Below is a small trained network, with its code and all its weights. Each question gives an input and a target symbol and asks what happens when units are switched off, that is, made to give their printed mean instead of their output.

import numpy as np


def w(rows, s, z=0):
    codes = np.array(rows[::2]) - 128.0
    scale = np.full(codes.shape[1], s)
    scale[-1] = z or s
    return codes * scale


def f(y):
    return np.maximum(y, 0)


def softmax(a):
    e = np.exp(a - a.max(-1, keepdims=True))
    return e / e.sum(-1, keepdims=True)


def log_softmax(a):
    a = a - a.max(-1, keepdims=True)
    return a - np.log(np.exp(a).sum(-1, keepdims=True))


def net(x, mask):
    ids = ['βγδθξστφω'.index(c) for c in x.split()]
    T = len(ids)
    res = E[ids] + P[:T]
    u = 0
    for l in range(3):
        q, k, v = (res @ M[l].T for M in (Q, K, V))
        z = softmax(np.where(np.tri(T) > 0, q @ k.T / 2**0.5, -1e9)) @ v
        res = res + np.where(mask[u], z, O[l][:, -1]) @ O[l][:, :-1]
        u += 1
        y = f(res @ A[l][:, :-1].T + A[l][:, -1])
        res = res + np.where(mask[u : u + 12], y, B[l][:, -1]) @ B[l][:, :-1]
        u += 12
    return log_softmax(res[-1] @ U[:, :-1].T + U[:, -1])


Q, K, V, O, A, B = {}, {}, {}, {}, {}, {}
E = w([
[243,135,167,245,185,139,55,92,153,102],'β',
[129,132,99,38,116,145,131,203,111,126],'γ',
[113,179,140,11,24,161,135,110,229,94],'δ',
[155,130,132,99,141,210,98,166,146,76],'θ',
[226,51,159,90,100,173,9,231,47,116],'ξ',
[108,181,21,156,55,89,177,162,186,26],'σ',
[175,105,133,153,78,21,107,34,129,32],'τ',
[122,158,211,108,62,91,161,191,99,58],'φ',
[121,177,100,170,233,63,60,157,95,247],'ω',
],0.015)
P = w([
[161,107,51,149,87,253,161,149,132,232],'0',
[136,185,153,74,98,158,1,71,3,84],'1',
[157,186,74,5,135,132,45,127,6,83],'2',
[97,159,107,115,85,113,13,153,52,107],'3',
[117,152,72,110,130,118,61,136,109,71],'4',
[177,189,128,106,147,92,146,76,121,170],'5',
[213,147,26,154,211,152,202,112,170,91],'6',
[205,156,158,130,188,126,160,73,93,135],'7',
[255,151,139,134,209,172,166,85,88,83],'8',
],0.0063)
Q[0] = w([
[118,87,86,161,98,145,111,104,121,152],'L0H1',
[254,198,92,109,146,114,144,121,106,120],'L0H1',
],0.0089)
K[0] = w([
[130,164,124,55,117,119,121,104,23,65],'L0H1',
[122,65,148,223,151,110,220,253,247,176],'L0H1',
],0.0047)
V[0] = w([
[118,82,3,150,161,83,87,114,138,177],'L0H1',
[146,224,126,161,142,40,157,142,130,176],'L0H1',
],0.0058)
O[0] = w([
[223,169,106,136,2,197,57,237,128,151,254],'L0H1',
[114,242,80,71,97,103,44,102,115,59,163],'L0H1',
],0.0095,0.00048)
A[0] = w([
[131,179,149,104,99,135,173,107,157,74,253],'L0N1',
[82,132,91,92,127,58,142,110,113,172,143],'L0N2',
[151,132,140,156,192,137,94,106,120,153,99],'L0N3',
[133,153,175,145,108,169,102,131,118,170,114],'L0N4',
[104,162,154,118,137,118,192,136,92,62,85],'L0N5',
[164,120,190,103,116,111,147,90,115,127,222],'L0N6',
[99,104,152,118,129,125,110,109,254,111,127],'L0N7',
[91,149,185,136,100,109,138,165,120,91,72],'L0N8',
[146,122,127,115,90,183,186,115,84,175,93],'L0N9',
[205,175,102,78,196,96,79,73,134,161,194],'L0N10',
[116,147,72,199,106,100,113,122,145,135,210],'L0N11',
[145,63,185,138,144,138,126,147,75,148,110],'L0N12',
],0.0081,0.0015)
B[0] = w([
[141,113,137,116,124,195,125,138,99,100,232],'L0N1',
[98,142,163,169,168,136,140,71,118,85,158],'L0N2',
[117,143,132,69,183,61,155,102,37,124,185],'L0N3',
[95,152,50,107,134,189,205,182,182,78,179],'L0N4',
[144,98,165,38,110,105,122,83,69,238,198],'L0N5',
[87,8,81,130,129,162,154,255,130,34,195],'L0N6',
[129,99,139,111,223,73,157,53,112,70,148],'L0N7',
[136,118,89,97,172,83,100,157,79,240,177],'L0N8',
[91,115,36,163,127,5,151,148,218,149,149],'L0N9',
[118,82,101,140,98,217,118,138,102,108,253],'L0N10',
[129,98,129,150,170,202,165,72,83,20,188],'L0N11',
[175,117,123,125,213,136,44,78,180,100,196],'L0N12',
],0.0056,0.006)
Q[1] = w([
[130,97,52,46,124,192,185,119,3,115],'L1H1',
[55,165,123,139,76,89,72,126,184,215],'L1H1',
],0.0037)
K[1] = w([
[105,85,162,180,125,183,252,196,202,146],'L1H1',
[71,140,96,156,115,164,64,60,71,109],'L1H1',
],0.0044)
V[1] = w([
[125,122,76,103,192,171,81,180,224,165],'L1H1',
[85,153,188,156,187,253,122,32,208,17],'L1H1',
],0.0053)
O[1] = w([
[186,170,189,87,170,101,252,249,157,88,251],'L1H1',
[179,168,159,242,96,221,111,108,185,175,99],'L1H1',
],0.011,0.0028)
A[1] = w([
[159,166,145,143,189,179,113,115,108,91,63],'L1N1',
[193,34,102,56,123,112,89,165,105,122,183],'L1N2',
[82,153,114,95,70,96,101,134,110,160,6],'L1N3',
[219,157,81,31,104,174,143,116,124,178,189],'L1N4',
[138,159,152,96,88,126,154,94,100,109,120],'L1N5',
[140,52,2,121,202,87,104,83,72,108,162],'L1N6',
[102,156,149,111,79,150,161,69,171,124,170],'L1N7',
[71,220,101,118,223,125,134,148,41,225,82],'L1N8',
[103,175,138,125,207,151,93,122,90,54,201],'L1N9',
[127,112,130,125,147,92,120,68,146,118,60],'L1N10',
[152,197,178,122,156,80,104,95,89,72,70],'L1N11',
[121,164,147,90,141,224,196,71,177,118,173],'L1N12',
],0.0078,0.0026)
B[1] = w([
[97,128,190,51,99,100,96,129,109,177,181],'L1N1',
[158,184,132,170,93,126,162,15,115,103,248],'L1N2',
[146,78,65,157,140,194,108,175,185,104,140],'L1N3',
[92,137,125,211,118,172,156,123,130,114,209],'L1N4',
[140,107,198,146,158,167,76,91,84,180,153],'L1N5',
[167,134,98,162,141,136,179,144,128,207,206],'L1N6',
[170,132,70,113,170,150,150,98,97,12,138],'L1N7',
[219,144,165,195,80,142,120,107,173,140,171],'L1N8',
[113,151,135,60,53,120,223,149,159,205,210],'L1N9',
[171,153,163,77,139,128,123,151,102,54,137],'L1N10',
[54,123,109,123,41,161,47,195,137,140,160],'L1N11',
[3,146,107,173,128,80,78,143,115,134,166],'L1N12',
],0.0057,0.014)
Q[2] = w([
[161,140,160,110,42,203,242,77,106,100],'L2H1',
[161,101,79,72,97,3,64,167,214,112],'L2H1',
],0.0055)
K[2] = w([
[170,216,31,201,227,104,79,79,209,152],'L2H1',
[65,253,164,65,140,65,67,173,30,145],'L2H1',
],0.0038)
V[2] = w([
[120,159,214,132,177,157,148,160,146,254],'L2H1',
[236,80,125,161,141,111,76,111,101,132],'L2H1',
],0.0074)
O[2] = w([
[103,243,174,145,116,133,117,1,95,132,253],'L2H1',
[133,180,31,47,127,20,112,223,209,114,128],'L2H1',
],0.0088,0.00073)
A[2] = w([
[161,146,146,79,112,239,178,45,100,137,34],'L2N1',
[127,113,170,163,179,171,202,86,122,137,218],'L2N2',
[168,156,222,160,160,144,113,124,100,83,153],'L2N3',
[85,26,97,89,94,215,109,215,194,202,208],'L2N4',
[60,153,91,197,161,133,99,102,216,160,85],'L2N5',
[218,142,154,154,110,149,166,71,144,81,148],'L2N6',
[115,96,125,123,178,241,109,162,65,173,125],'L2N7',
[115,31,111,154,36,101,98,194,148,124,156],'L2N8',
[181,78,200,85,253,199,169,144,157,151,73],'L2N9',
[184,247,109,27,147,132,196,190,176,110,115],'L2N10',
[141,214,95,99,60,44,73,151,83,49,134],'L2N11',
[183,184,106,25,128,161,60,92,88,143,252],'L2N12',
],0.0052,0.0023)
B[2] = w([
[115,114,27,98,76,115,81,221,121,139,254],'L2N1',
[85,120,100,184,254,129,68,114,62,81,208],'L2N2',
[115,160,59,85,158,57,104,165,153,122,208],'L2N3',
[222,133,133,111,122,118,80,6,47,43,193],'L2N4',
[128,131,146,100,139,136,89,53,113,202,141],'L2N5',
[77,184,180,82,152,138,87,189,116,92,226],'L2N6',
[155,107,150,173,86,200,149,150,182,145,179],'L2N7',
[200,180,171,50,214,161,114,126,151,101,181],'L2N8',
[105,101,162,58,116,65,55,170,155,158,166],'L2N9',
[52,80,148,126,80,74,112,79,176,121,242],'L2N10',
[71,153,193,154,134,192,139,136,158,220,208],'L2N11',
[74,91,124,37,103,59,187,133,187,189,228],'L2N12',
],0.0056,0.0084)
U = w([
[146,222,148,174,37,101,91,106,138,205,172],'β',
[101,122,132,65,165,120,182,156,2,202,161],'γ',
[67,97,143,208,151,98,25,197,103,204,153],'δ',
[143,241,153,153,215,80,96,139,55,170,110],'θ',
[127,154,201,155,122,67,201,138,162,177,134],'ξ',
[207,153,175,175,92,112,120,84,112,134,188],'σ',
[127,148,104,113,152,66,52,182,142,170,87],'τ',
[98,96,104,114,120,128,134,40,72,242,161],'φ',
[127,180,124,157,37,151,131,166,94,161,2],'ω',
],0.0049,0.0027)

Each question gives the input, a string of symbols that net reads in full, and the target symbol t.
The units are the heads (2 rows each of Q, K, V and O) and the neurons (one row each of A and B). Each row of codes is followed by its name. A weight is (code - 128) times the scale printed after its matrix; where a second scale follows, it is the last column's (O, A, B and U).
mask holds one flag per unit, layer by layer, with each layer's heads first. A switched-off unit (its flag False) gives its mean, the last column of its rows in O or B, instead of its output. The means were averaged over made-up inputs and are rounded, as every weight is.
A unit's drop is (log p(t) with every unit on - log p(t) with that unit switched off) / (log p(t) with every unit on - log p(t) with every unit switched off).
The circuit of an input: a set's keep is (log p(t) with only the set's units on - log p(t) with every unit switched off) / (log p(t) with every unit on - log p(t) with every unit switched off). Starting from the 12 units with the biggest drops (on a tie, the unit counted first), units are removed one at a time, each time the one whose removal leaves the highest keep (on an exact tie, the one counted first), for as long as the keep stays at least 0.8.
circuit, biggest first: the units of the circuit, biggest drop first
unit that matters most: the unit with the biggest drop
k most important neurons: the k neurons with the biggest drops, biggest first
k most important neurons of layer l: the k neurons of layer l with the biggest drops, biggest first
input φ τ τ, target φ: unit that matters most : L0H1
input φ φ δ φ θ δ, target φ: circuit, biggest first : L0H1, L1H1, L0N5
input γ τ δ, target γ: circuit, biggest first : L1H1, L2H1, L0N9
input τ φ θ φ φ σ τ φ τ, target γ: circuit, biggest first : L0H1, L1N8, L0N6, L2H1
input φ γ ω, target φ: circuit, biggest first : L1H1, L0N10, L0H1
input β ξ β, target β: circuit, biggest first : L2H1, L1H1
input τ τ φ γ θ δ ω, target τ: circuit, biggest first : L2H1, L1H1, L0N11
input ξ θ ω τ ξ β θ, target ξ: 2 most important neurons of layer 0 : L0N12, L0N9
input τ ξ ξ ω σ τ θ, target τ: circuit, biggest first : L2H1, L1H1, L1N9
input ω θ φ τ θ ω ω ξ, target ω: circuit, biggest first : L0H1, L1N4
input φ φ θ δ, target φ: circuit, biggest first : L0H1, L1H1, L0N7
input φ δ φ φ δ φ, target φ: circuit, biggest first : L1H1, L0H1
input φ ξ ξ, target φ: circuit, biggest first : L0H1, L1H1
input ω γ φ ξ σ γ, target ω: unit that matters most : L0H1
input φ ξ ω φ δ σ, target φ: circuit, biggest first : L1H1, L0H1, L0N5, L0N11
input σ γ ξ φ θ δ τ δ δ, target σ: 2 most important neurons of layer 2 : L2N4, L2N1
input ξ φ β, target ξ: 2 most important neurons : L0N12, L1N9
input σ φ τ ξ τ β ξ, target σ: 2 most important neurons of layer 0 : L0N11, L0N8
input ξ ξ ω ξ δ ξ ω σ γ, target ξ: 4 most important neurons : L0N12, L0N9, L1N2, L2N10
input τ φ φ θ ω τ β, target τ: most important neuron of layer 2 : L2N8
input γ ω τ τ θ θ δ φ β, target γ: 2 most important neurons : L0N3, L1N9
input ξ φ θ β ξ φ γ, target ξ: 2 most important neurons : L0N12, L1N2
input θ θ ξ, target θ: 3 most important neurons : L1N2, L2N2, L2N6
input σ σ φ, target σ: 2 most important neurons : L2N4, L0N11
input ω φ ξ, target ω: 2 most important neurons : L1N4, L0N4
input φ τ σ, target γ: 2 most important neurons : L0N5, L0N11
input τ β φ ξ σ φ β γ θ, target τ: circuit, biggest first : L2H1
input θ φ γ, target θ: 2 most important neurons : L2N2, L0N12
input θ θ ξ ω φ, target θ: 3 most important neurons of layer 1 : L1N9, L1N1, L1N12
